Below are the code and all the weights of a small trained network. Each question names an input and a target symbol and asks about switching units off, where a switched-off unit gives its printed mean instead of its output.

import numpy as np


def w(rows, s, z=0):
    codes = np.array(rows[::2]) - 128.0
    scale = np.full(codes.shape[1], s)
    scale[-1] = z or s
    return codes * scale


def norm(h):
    return h / np.sqrt((h * h).mean(-1, keepdims=True) + 1e-5)


def f(y):
    return y / 2 * (1 + np.tanh(0.7978845608 * (y + 0.044715 * y**3)))


def softmax(a):
    e = np.exp(a - a.max(-1, keepdims=True))
    return e / e.sum(-1, keepdims=True)


def log_softmax(a):
    a = a - a.max(-1, keepdims=True)
    return a - np.log(np.exp(a).sum(-1, keepdims=True))


def net(x, mask):
    ids = ['ΛΦΨαζπω'.index(c) for c in x.split()]
    T = len(ids)
    res = E[ids] + P[:T]
    u = 0
    for l in range(2):
        q, k, v = (norm(res) @ M[l].T for M in (Q, K, V))
        z = softmax(np.where(np.tri(T) > 0, q @ k.T / 3**0.5, -1e9)) @ v
        res = res + np.where(mask[u], z, O[l][:, -1]) @ O[l][:, :-1]
        u += 1
        y = f(norm(res) @ A[l][:, :-1].T + A[l][:, -1])
        res = res + np.where(mask[u : u + 4], y, B[l][:, -1]) @ B[l][:, :-1]
        u += 4
    return log_softmax(norm(res)[-1] @ U[:, :-1].T + U[:, -1])


Q, K, V, O, A, B = {}, {}, {}, {}, {}, {}
E = w([
[26,79,221,173,123,150],'Λ',
[84,111,188,218,98,115],'Φ',
[99,27,217,135,102,121],'Ψ',
[97,222,121,92,171,5],'α',
[115,105,69,166,135,74],'ζ',
[130,82,225,106,232,179],'π',
[65,206,127,142,254,135],'ω',
],0.013)
P = w([
[6,77,118,137,131,106],'0',
[127,100,187,130,155,51],'1',
[20,84,89,107,154,105],'2',
[155,125,174,147,143,69],'3',
[63,103,87,101,133,122],'4',
[167,141,140,185,112,104],'5',
[79,112,77,99,117,149],'6',
[194,158,135,188,108,122],'7',
[107,114,72,91,108,169],'8',
[206,157,107,191,107,166],'9',
[129,113,60,96,100,194],'10',
],0.014)
Q[0] = w([
[122,83,4,142,120,212],'L0H1',
[97,121,152,172,241,170],'L0H1',
[144,177,67,66,161,118],'L0H1',
],0.011)
K[0] = w([
[1,61,49,122,156,162],'L0H1',
[133,181,124,162,191,223],'L0H1',
[70,212,47,105,122,97],'L0H1',
],0.0081)
V[0] = w([
[110,58,106,196,133,77],'L0H1',
[70,151,179,4,18,97],'L0H1',
[117,122,42,231,129,254],'L0H1',
],0.0049)
O[0] = w([
[180,71,106,254,237,124,254],'L0H1',
[57,157,79,181,33,250,95],'L0H1',
[151,158,155,137,188,129,34],'L0H1',
],0.0073,0.003)
A[0] = w([
[111,117,91,173,69,111,88],'L0N1',
[138,137,255,184,114,164,187],'L0N2',
[99,158,104,171,91,168,2],'L0N3',
[191,110,171,147,79,107,27],'L0N4',
],0.011,0.0044)
B[0] = w([
[119,85,125,102,224,122,164],'L0N1',
[5,121,32,156,84,223,254],'L0N2',
[179,103,201,75,63,97,120],'L0N3',
[156,64,97,155,128,197,140],'L0N4',
],0.011,0.0068)
Q[1] = w([
[203,154,113,163,110,96],'L1H1',
[68,93,4,114,170,110],'L1H1',
[100,96,69,117,178,97],'L1H1',
],0.016)
K[1] = w([
[95,80,248,165,120,106],'L1H1',
[228,162,74,88,164,249],'L1H1',
[241,184,142,49,165,158],'L1H1',
],0.012)
V[1] = w([
[207,188,7,61,176,114],'L1H1',
[93,192,255,154,223,210],'L1H1',
[179,7,145,111,225,162],'L1H1',
],0.0076)
O[1] = w([
[70,58,149,181,205,50,59],'L1H1',
[119,207,228,56,198,174,254],'L1H1',
[185,150,11,84,207,110,213],'L1H1',
],0.011,0.0044)
A[1] = w([
[207,141,60,208,28,218,253],'L1N1',
[194,255,179,216,150,236,244],'L1N2',
[95,164,56,99,112,234,86],'L1N3',
[50,90,146,167,72,123,237],'L1N4',
],0.0083,0.0042)
B[1] = w([
[90,133,246,111,245,105,238],'L1N1',
[163,172,27,133,183,22,233],'L1N2',
[236,93,90,182,125,169,254],'L1N3',
[216,169,158,103,99,2,238],'L1N4',
],0.0094,0.0064)
U = w([
[76,184,124,171,90,186,140],'Λ',
[192,172,184,245,164,119,25],'Φ',
[207,89,212,151,154,164,168],'Ψ',
[142,132,164,135,75,82,254],'α',
[122,33,53,130,154,52,83],'ζ',
[145,106,36,28,132,205,138],'π',
[32,112,191,79,240,137,96],'ω',
],0.012,0.0083)

Each question gives the input, a string of symbols that net reads in full, and the target symbol t.
The units are the heads (3 rows each of Q, K, V and O) and the neurons (one row each of A and B). Each row of codes is followed by its name. A weight is (code - 128) times the scale printed after its matrix; where a second scale follows, it is the last column's (O, A, B and U).
mask holds one flag per unit, layer by layer, with each layer's heads first. A switched-off unit (its flag False) gives its mean, the last column of its rows in O or B, instead of its output. The means were averaged over made-up inputs and are rounded, as every weight is.
A unit's drop is (log p(t) with every unit on - log p(t) with that unit switched off) / (log p(t) with every unit on - log p(t) with every unit switched off).
The circuit of an input: a set's keep is (log p(t) with only the set's units on - log p(t) with every unit switched off) / (log p(t) with every unit on - log p(t) with every unit switched off). Starting from all 10 units, units are removed one at a time, each time the one whose removal leaves the highest keep (on an exact tie, the one counted first), for as long as the keep stays at least 0.8.
units of the circuit, in order: the units of the circuit, biggest drop first
unit that matters most: the unit with the biggest drop
top k neurons: the k neurons with the biggest drops, biggest first
top k neurons in layer l: the k neurons of layer l with the biggest drops, biggest first
input ζ ω π Ψ α, target π: top 2 neurons : (L0N2 L1N1)
input π Ψ ζ ω π ω ω Φ ω ω Λ, target ω: unit that matters most : L1H1
input Λ Λ π α ω π, target π: units of the circuit, in order : (L0N2 L1N1 L0H1)
input ω Ψ π ω ω ζ Φ, target ω: units of the circuit, in order : (L1H1 L0N2)
input Φ Ψ Φ, target Ψ: units of the circuit, in order : (L1H1 L1N3 L1N1 L0N2)
input ζ ω ω Ψ Ψ Φ ζ Φ Ψ Φ Φ, target Ψ: units of the circuit, in order : (L1N1 L1N3)
input π ζ Φ Λ Φ, target Φ: top 2 neurons in layer 1 : (L1N3 L1N1)
input Φ ω α π ζ π Φ α Φ, target α: units of the circuit, in order : (L1N4 L0N3)
input α Φ α ζ Ψ ζ Φ, target ζ: units of the circuit, in order : (L0N1 L1H1)
input Λ α Ψ, target α: units of the circuit, in order : (L1H1 L1N4 L0N4)
input ζ Λ Λ, target ζ: top 2 neurons in layer 0 : (L0N1 L0N3)
input Λ Ψ Φ Ψ Λ, target Ψ: units of the circuit, in order : (L1H1 L1N3 L1N1 L1N4)
input Λ α ω Ψ Ψ ζ Φ π α Φ Φ, target α: top 4 neurons : (L0N3 L1N4 L0N1 L1N3)
input π π Φ ω Φ Φ Ψ, target Ψ: top 3 neurons : (L0N4 L0N2 L1N2)
input Ψ ζ Ψ ω ζ α π, target π: units of the circuit, in order : (L1N1)
input Λ Ψ ω π ζ Λ Ψ, target ζ: top 2 neurons in layer 1 : (L1N1 L1N4)
input ζ Φ ω ω α ω Φ Ψ Λ, target Ψ: units of the circuit, in order : (L1N3 L1N4)
input Λ Ψ Ψ ω ω Ψ Ψ α ω ζ Φ, target ω: top 4 neurons : (L0N2 L0N1 L1N3 L1N2)
input Ψ π Ψ Ψ Λ Λ Λ ζ α, target ζ: top 3 neurons in layer 0 : (L0N1 L0N2 L0N4)
input Ψ α π ω Ψ ζ Ψ, target ζ: top 2 neurons in layer 0 : (L0N4 L0N1)
input α Ψ Ψ π π ζ Φ, target π: unit that matters most : L0N1
input Φ Ψ ζ π Ψ, target π: top 2 neurons : (L0N2 L1N1)
input ω ζ Φ π Φ π ω ω, target ω: top 4 neurons : (L1N3 L0N2 L1N4 L0N3)
input Ψ α π Λ, target Λ: top 2 neurons in layer 0 : (L0N2 L0N1)
input Ψ ω ω α Ψ ζ Λ ζ ω Λ Λ, target ω: top 2 neurons : (L0N2 L1N4)
input ω Φ ζ α, target α: top 3 neurons in layer 1 : (L1N1 L1N2 L1N3)
input α π ζ, target π: units of the circuit, in order : (L1H1)
input Ψ Λ ζ Ψ ω Ψ α, target ω: units of the circuit, in order : (L1H1 L1N2)
input ω ζ α Λ Λ, target α: top 2 neurons in layer 1 : (L1N4 L1N1)
